Below are the code and all the weights of a small trained network. Each question names an input and a target symbol and asks about switching units off, where a switched-off unit gives its printed mean instead of its output.

import numpy as np


def w(rows, s, z=0):
    codes = np.array(rows[::2]) - 128.0
    scale = np.full(codes.shape[1], s)
    scale[-1] = z or s
    return codes * scale


def norm(h):
    return h / np.sqrt((h * h).mean(-1, keepdims=True) + 1e-5)


def f(y):
    return y / 2 * (1 + np.tanh(0.7978845608 * (y + 0.044715 * y**3)))


def softmax(a):
    e = np.exp(a - a.max(-1, keepdims=True))
    return e / e.sum(-1, keepdims=True)


def log_softmax(a):
    a = a - a.max(-1, keepdims=True)
    return a - np.log(np.exp(a).sum(-1, keepdims=True))


def net(x, mask):
    ids = ['αβγδεηλμξπστφψω'.index(c) for c in x.split()]
    T = len(ids)
    res = E[ids] + P[:T]
    u = 0
    for l in range(2):
        r = norm(res)
        for j in range(2):
            rows = slice(2 * j, 2 * j + 2)
            q, k, v = (r @ M[l][rows].T for M in (Q, K, V))
            z = softmax(np.where(np.tri(T) > 0, q @ k.T / 2**0.5, -1e9)) @ v
            o = O[l][rows]
            res = res + np.where(mask[u + j], z, o[:, -1]) @ o[:, :-1]
        u += 2
        y = f(norm(res) @ A[l][:, :-1].T + A[l][:, -1])
        res = res + np.where(mask[u : u + 12], y, B[l][:, -1]) @ B[l][:, :-1]
        u += 12
    return log_softmax(norm(res)[-1] @ U[:, :-1].T + U[:, -1])


Q, K, V, O, A, B = {}, {}, {}, {}, {}, {}
E = w([
[219,128,196,173,135,129,100],'α',
[37,110,76,86,129,84,71],'β',
[51,127,116,74,16,187,135],'γ',
[31,150,35,71,109,141,82],'δ',
[48,195,85,142,102,144,91],'ε',
[62,148,50,175,132,154,116],'η',
[61,235,125,147,84,63,76],'λ',
[134,135,5,129,205,163,76],'μ',
[138,214,68,160,115,138,67],'ξ',
[128,15,135,138,158,198,151],'π',
[107,142,149,231,138,150,140],'σ',
[37,113,61,222,216,71,115],'τ',
[150,172,116,112,101,81,51],'φ',
[15,73,137,164,70,192,207],'ψ',
[154,141,146,31,96,84,31],'ω',
],0.016)
P = w([
[188,162,58,145,112,69,128],'0',
[153,122,126,169,121,138,76],'1',
[45,135,186,41,245,58,140],'2',
[144,120,138,171,130,150,78],'3',
[136,154,141,143,103,164,120],'4',
[42,143,191,43,242,59,142],'5',
[138,125,148,177,140,165,75],'6',
[124,142,153,139,93,176,109],'7',
[48,145,188,42,250,57,134],'8',
[134,117,164,180,148,178,64],'9',
[117,140,165,138,92,196,107],'10',
],0.016)
Q[0] = w([
[103,181,146,67,172,148,173],'0.h1',
[116,134,135,135,129,98,158],'0.h1',
[135,146,251,153,189,56,86],'0.h2',
[194,133,232,168,192,94,54],'0.h2',
],0.023)
K[0] = w([
[153,125,92,106,108,85,167],'0.h1',
[144,138,90,152,147,134,132],'0.h1',
[152,128,216,113,119,4,223],'0.h2',
[163,48,200,94,166,55,158],'0.h2',
],0.025)
V[0] = w([
[126,105,169,66,11,125,177],'0.h1',
[111,120,21,118,254,155,46],'0.h1',
[118,104,104,143,133,143,153],'0.h2',
[130,133,120,129,138,139,133],'0.h2',
],0.0065)
O[0] = w([
[130,171,164,95,112,144,227,146],'0.h1',
[115,22,141,112,44,119,2,255],'0.h1',
[158,117,125,150,151,115,133,100],'0.h2',
[134,129,122,130,132,132,134,130],'0.h2',
],0.0036,0.0024)
A[0] = w([
[129,168,90,157,134,201,91,90],'0.n1',
[223,161,90,136,151,172,76,72],'0.n2',
[151,122,34,168,100,153,133,109],'0.n3',
[143,179,137,237,100,102,103,76],'0.n4',
[131,134,101,91,189,104,173,74],'0.n5',
[212,130,177,181,94,139,113,135],'0.n6',
[134,128,158,136,116,78,109,157],'0.n7',
[137,80,130,254,109,125,184,174],'0.n8',
[119,163,152,76,156,93,175,31],'0.n9',
[126,126,195,99,129,142,169,137],'0.n10',
[97,134,101,119,190,137,106,253],'0.n11',
[227,55,141,122,121,148,151,44],'0.n12',
],0.023,0.0051)
B[0] = w([
[86,76,130,220,49,165,47,246],'0.n1',
[254,76,164,147,252,80,118,174],'0.n2',
[98,177,43,173,138,100,44,192],'0.n3',
[121,252,237,125,167,114,130,203],'0.n4',
[129,208,158,196,138,111,156,152],'0.n5',
[208,109,201,95,157,192,192,157],'0.n6',
[86,112,114,51,113,157,138,149],'0.n7',
[61,56,109,188,241,244,177,161],'0.n8',
[120,142,175,221,249,94,152,166],'0.n9',
[82,152,130,75,180,114,113,157],'0.n10',
[76,86,151,41,161,131,117,235],'0.n11',
[196,170,138,13,104,236,146,139],'0.n12',
],0.023,0.014)
Q[1] = w([
[154,89,118,167,79,252,100],'1.h1',
[189,129,175,93,153,120,142],'1.h1',
[152,97,141,63,181,47,215],'1.h2',
[187,96,157,99,47,201,88],'1.h2',
],0.036)
K[1] = w([
[118,17,255,174,105,231,103],'1.h1',
[197,128,125,137,132,97,177],'1.h1',
[196,193,55,68,180,88,142],'1.h2',
[171,11,224,71,41,113,131],'1.h2',
],0.031)
V[1] = w([
[99,20,74,157,116,149,135],'1.h1',
[16,192,145,61,103,149,136],'1.h1',
[34,195,125,57,126,85,145],'1.h2',
[211,196,81,4,138,205,64],'1.h2',
],0.022)
O[1] = w([
[68,148,44,111,149,34,216,151],'1.h1',
[170,12,165,186,128,103,119,252],'1.h1',
[47,76,183,157,72,59,123,26],'1.h2',
[95,58,204,97,177,237,243,57],'1.h2',
],0.011,0.0029)
A[1] = w([
[122,136,105,192,71,170,88,37],'1.n1',
[82,186,79,45,99,155,53,123],'1.n2',
[145,235,176,68,81,98,145,72],'1.n3',
[81,78,94,39,157,159,115,242],'1.n4',
[192,164,186,216,172,163,195,175],'1.n5',
[83,215,173,156,64,99,66,179],'1.n6',
[86,148,100,45,119,181,214,110],'1.n7',
[214,181,65,201,81,137,150,143],'1.n8',
[159,147,61,231,130,190,151,68],'1.n9',
[148,96,172,70,181,157,166,88],'1.n10',
[180,37,138,130,174,67,120,3],'1.n11',
[251,159,217,122,75,123,160,132],'1.n12',
],0.026,0.005)
B[1] = w([
[117,228,110,136,103,84,165,205],'1.n1',
[96,99,159,227,105,119,141,200],'1.n2',
[76,68,161,114,71,116,166,142],'1.n3',
[181,104,103,66,93,105,108,204],'1.n4',
[170,96,140,85,24,74,93,189],'1.n5',
[148,149,83,48,96,198,164,254],'1.n6',
[184,219,122,148,107,129,202,165],'1.n7',
[252,113,207,112,117,59,183,152],'1.n8',
[78,76,148,148,106,117,207,161],'1.n9',
[56,143,79,194,135,163,103,204],'1.n10',
[200,150,134,162,135,139,193,145],'1.n11',
[39,152,97,125,203,45,174,156],'1.n12',
],0.039,0.022)
U = w([
[147,158,192,102,219,174,189,202],'α',
[185,40,100,49,116,100,132,167],'β',
[174,146,177,196,83,64,246,85],'γ',
[106,96,44,139,38,75,61,29],'δ',
[149,233,168,94,105,215,57,146],'ε',
[52,194,130,245,179,188,161,71],'η',
[50,94,175,2,94,157,185,5],'λ',
[206,133,102,188,186,121,104,254],'μ',
[205,172,174,67,114,78,69,162],'ξ',
[188,60,81,117,139,248,178,155],'π',
[137,90,222,166,101,180,114,215],'σ',
[99,93,91,79,186,178,71,239],'τ',
[57,163,179,133,164,30,127,116],'φ',
[85,35,85,156,175,132,231,90],'ψ',
[138,174,16,65,203,79,170,86],'ω',
],0.011,0.0054)

Each question gives the input, a string of symbols that net reads in full, and the target symbol t.
The units are the heads (2 rows each of Q, K, V and O) and the neurons (one row each of A and B). Each row of codes is followed by its name. A weight is (code - 128) times the scale printed after its matrix; where a second scale follows, it is the last column's (O, A, B and U).
mask holds one flag per unit, layer by layer, with each layer's heads first. A switched-off unit (its flag False) gives its mean, the last column of its rows in O or B, instead of its output. The means were averaged over made-up inputs and are rounded, as every weight is.
A unit's drop is (log p(t) with every unit on - log p(t) with that unit switched off) / (log p(t) with every unit on - log p(t) with every unit switched off).
The circuit of an input: a set's keep is (log p(t) with only the set's units on - log p(t) with every unit switched off) / (log p(t) with every unit on - log p(t) with every unit switched off). Starting from the 12 units with the biggest drops (on a tie, the unit counted first), units are removed one at a time, each time the one whose removal leaves the highest keep (on an exact tie, the one counted first), for as long as the keep stays at least 0.8.
units of the circuit, in order: the units of the circuit, biggest drop first
k most important neurons: the k neurons with the biggest drops, biggest first
k most important neurons of layer l: the k neurons of layer l with the biggest drops, biggest first
input η α η γ γ ε ξ, target ξ: units of the circuit, in order => [0.n2; 0.n4; 1.n5]
input δ ε ξ γ η δ, target ω: 2 most important neurons => [0.n3; 0.n1]
input δ σ β, target ω: 2 most important neurons of layer 1 => [1.n4; 1.n7]
input η ξ γ η, target η: units of the circuit, in order => [0.n8; 0.n4]
input γ γ α, target φ: 4 most important neurons => [0.n9; 0.n1; 0.n10; 1.n6]
input ξ ε λ γ, target γ: units of the circuit, in order => [0.n11; 1.n8; 1.h2; 1.n9]
input γ γ τ ω ε α π, target π: 3 most important neurons of layer 0 => [0.n12; 0.n8; 0.n6]
input σ β ε σ β γ ε λ σ ε, target ε: 2 most important neurons => [0.n4; 0.n1]
input η δ π ε γ ξ η ε τ, target δ: 4 most important neurons => [0.n11; 0.n3; 1.n4; 0.n2]
input σ ω σ, target μ: 3 most important neurons of layer 1 => [1.n6; 1.n11; 1.n10]
input λ γ ξ δ, target δ: 2 most important neurons => [0.n4; 0.n11]
input ε η ε, target τ: 2 most important neurons => [0.n3; 0.n11]
input γ ε β γ γ ξ γ ε δ, target φ: 2 most important neurons => [0.n9; 0.n1]
input ξ ε δ γ η ε γ λ η, target η: 2 most important neurons => [0.n3; 0.n1]
input δ ψ γ γ γ λ η γ γ ε, target ε: 2 most important neurons => [0.n1; 0.n4]
input α λ μ σ, target σ: 3 most important neurons => [0.n8; 1.n5; 0.n4]
input ε γ π, target τ: 2 most important neurons => [0.n3; 0.n4]
input ξ γ ε ε π λ γ ξ δ ψ, target ψ: 2 most important neurons => [0.n8; 1.n9]
input η γ ψ, target δ: 3 most important neurons of layer 0 => [0.n3; 0.n4; 0.n2]
input β ε ω ω γ ε, target ψ: 2 most important neurons of layer 0 => [0.n1; 0.n3]
input γ σ μ π σ γ δ ω, target ω: 3 most important neurons => [0.n1; 1.n12; 0.n4]
input ψ ε ξ δ γ γ λ η η, target ξ: 4 most important neurons => [0.n5; 0.n8; 1.n5; 0.n9]
input τ ε γ, target β: 2 most important neurons of layer 0 => [0.n8; 0.n4]
input γ γ ξ η ε ε, target φ: 3 most important neurons of layer 0 => [0.n9; 0.n3; 0.n11]
input ξ ω γ γ γ ω, target η: 4 most important neurons of layer 1 => [1.n10; 1.n6; 1.n5; 1.n2]
input ε γ γ δ ε ε λ η γ ψ, target ψ: 2 most important neurons of layer 0 => [0.n8; 0.n4]
input ε γ φ ψ η ξ, target τ: 2 most important neurons of layer 0 => [0.n3; 0.n4]
input ε γ ω, target τ: 3 most important neurons of layer 0 => [0.n3; 0.n4; 0.n2]
